Below is a small trained network, with its code and all its weights. Each question gives an input and a class and asks what happens when units are switched off, that is, made to give their printed mean instead of their output.

import numpy as np


def w(rows, s, z=0):
    codes = np.array(rows[::2]) - 128.0
    scale = np.full(codes.shape[1], s)
    scale[-1] = z or s
    return codes * scale


def f(y):
    return y / 2 * (1 + np.tanh(0.7978845608 * (y + 0.044715 * y**3)))


def log_softmax(a):
    a = a - a.max(-1, keepdims=True)
    return a - np.log(np.exp(a).sum(-1, keepdims=True))


def net(x, mask):
    res = np.array(x, float).reshape(1, 8) / 4 @ E
    y = f(res @ A[0][:, :-1].T + A[0][:, -1])
    res = res + np.where(mask, y, B[0][:, -1]) @ B[0][:, :-1]
    return log_softmax(res[-1] @ U[:, :-1].T + U[:, -1])


A, B = {}, {}
E = w([
[153,78,8,193],'x0',
[134,126,135,134],'x1',
[61,11,155,103],'x2',
[117,131,116,116],'x3',
[255,87,101,21],'x4',
[136,126,137,136],'x5',
[143,124,145,143],'x6',
[130,127,131,131],'x7',
],0.0067)
A[0] = w([
[113,99,129,114,63],'n0',
[86,8,164,114,50],'n1',
[152,90,41,189,67],'n2',
[175,110,120,77,116],'n3',
[65,150,144,186,107],'n4',
[106,122,126,112,116],'n5',
[111,136,105,104,70],'n6',
[141,78,38,187,42],'n7',
[112,198,207,57,59],'n8',
[94,144,112,114,106],'n9',
[181,99,129,84,116],'n10',
[137,125,120,105,114],'n11',
[167,221,111,144,23],'n12',
[171,223,110,148,55],'n13',
[25,155,146,215,112],'n14',
[111,62,138,121,2],'n15',
[100,58,147,126,79],'n16',
[89,144,142,170,152],'n17',
[105,165,212,70,68],'n18',
[202,84,125,60,121],'n19',
[112,161,200,78,57],'n20',
[125,123,122,174,129],'n21',
[128,128,124,117,93],'n22',
[109,134,127,131,155],'n23',
[143,116,105,159,136],'n24',
[118,132,123,106,125],'n25',
[99,56,145,120,57],'n26',
[138,118,92,140,70],'n27',
[85,159,134,165,102],'n28',
[168,114,123,91,120],'n29',
[169,219,107,150,60],'n30',
[169,115,120,83,102],'n31',
[169,114,126,76,119],'n32',
[139,134,82,153,62],'n33',
[179,102,127,84,97],'n34',
],0.012,0.0017)
B[0] = w([
[130,130,131,109,132],'n0',
[113,136,122,3,208],'n1',
[142,45,178,159,204],'n2',
[127,167,114,162,175],'n3',
[139,175,107,166,203],'n4',
[132,130,124,120,131],'n5',
[134,131,131,129,124],'n6',
[143,42,173,163,206],'n7',
[142,44,167,158,203],'n8',
[135,142,131,132,133],'n9',
[128,165,110,159,176],'n10',
[131,137,126,137,132],'n11',
[102,127,115,49,189],'n12',
[105,137,124,39,197],'n13',
[135,206,94,186,255],'n14',
[119,125,135,86,151],'n15',
[117,135,126,81,166],'n16',
[135,154,108,155,176],'n17',
[142,47,152,157,191],'n18',
[128,188,106,174,210],'n19',
[136,61,152,149,177],'n20',
[135,126,128,141,147],'n21',
[131,128,128,130,125],'n22',
[133,133,121,133,136],'n23',
[118,104,130,135,145],'n24',
[134,128,127,128,129],'n25',
[114,131,126,77,166],'n26',
[133,115,142,133,139],'n27',
[134,159,111,146,174],'n28',
[125,155,113,155,160],'n29',
[114,137,130,40,194],'n30',
[123,158,111,158,164],'n31',
[133,164,115,156,169],'n32',
[132,105,151,118,147],'n33',
[125,165,113,160,172],'n34',
],0.036,0.008)
U = w([
[159,219,100,248,143],'0',
[181,2,222,215,20],'1',
[91,150,135,13,255],'2',
],0.0087,0.00077)

Each question gives the input, the list of numbers given to net, and the class t.
The units are the neurons (one row each of A and B). Each row of codes is followed by its name. A weight is (code - 128) times the scale printed after its matrix; where a second scale follows, it is the last column's (A, B and U).
mask holds one flag per neuron, in row order. A switched-off neuron (its flag False) gives its mean, the last column of its row in B, instead of its output. The means were averaged over made-up inputs and are rounded, as every weight is.
A unit's drop is (log p(t) with every unit on - log p(t) with that unit switched off) / (log p(t) with every unit on - log p(t) with every unit switched off).
unit that matters most: the unit with the biggest drop
top k neurons: the k neurons with the biggest drops, biggest first
drop of u: that unit's drop, to one decimal
input [-5,-4,-7,-4,-5,4,4,-4], class 2: unit that matters most -> n13
input [-8,-6,8,-3,0,-6,-5,-2], class 1: top 4 neurons -> [n18; n8; n20; n13]
input [-8,-8,-3,6,7,-5,7,-2], class 1: top 2 neurons -> [n8; n18]
input [-8,0,3,8,-7,3,-6,3], class 1: top 2 neurons -> [n8; n18]
input [-3,-5,6,-6,5,6,5,-3], class 2: top 4 neurons -> [n1; n14; n4; n26]
input [8,4,-5,-6,-7,0,8,-5], class 1: top 3 neurons -> [n2; n7; n19]
input [7,-2,5,-1,-5,7,0,1], class 1: top 2 neurons -> [n7; n2]
input [0,-1,2,1,0,-4,7,0], class 2: top 2 neurons -> [n14; n7]
input [7,0,-7,2,-5,1,2,8], class 1: top 2 neurons -> [n2; n7]
input [5,5,1,-4,4,-7,-7,5], class 1: top 4 neurons -> [n14; n7; n2; n4]
input [-8,5,8,-4,8,-8,0,2], class 0: top 2 neurons -> [n19; n10]
input [1,-8,-6,-7,-2,-1,-4,-4], class 2: drop of n19 -> 0.0
input [-7,3,-8,-3,-3,3,-4,5], class 2: drop of n2 -> 0.7
input [-8,2,3,-4,8,-7,-7,0], class 0: drop of n3 -> 0.4
input [8,0,-6,-8,4,3,-3,-6], class 1: unit that matters most -> n2
input [-8,-1,7,0,-5,-1,-4,7], class 1: drop of n8 -> 2.3
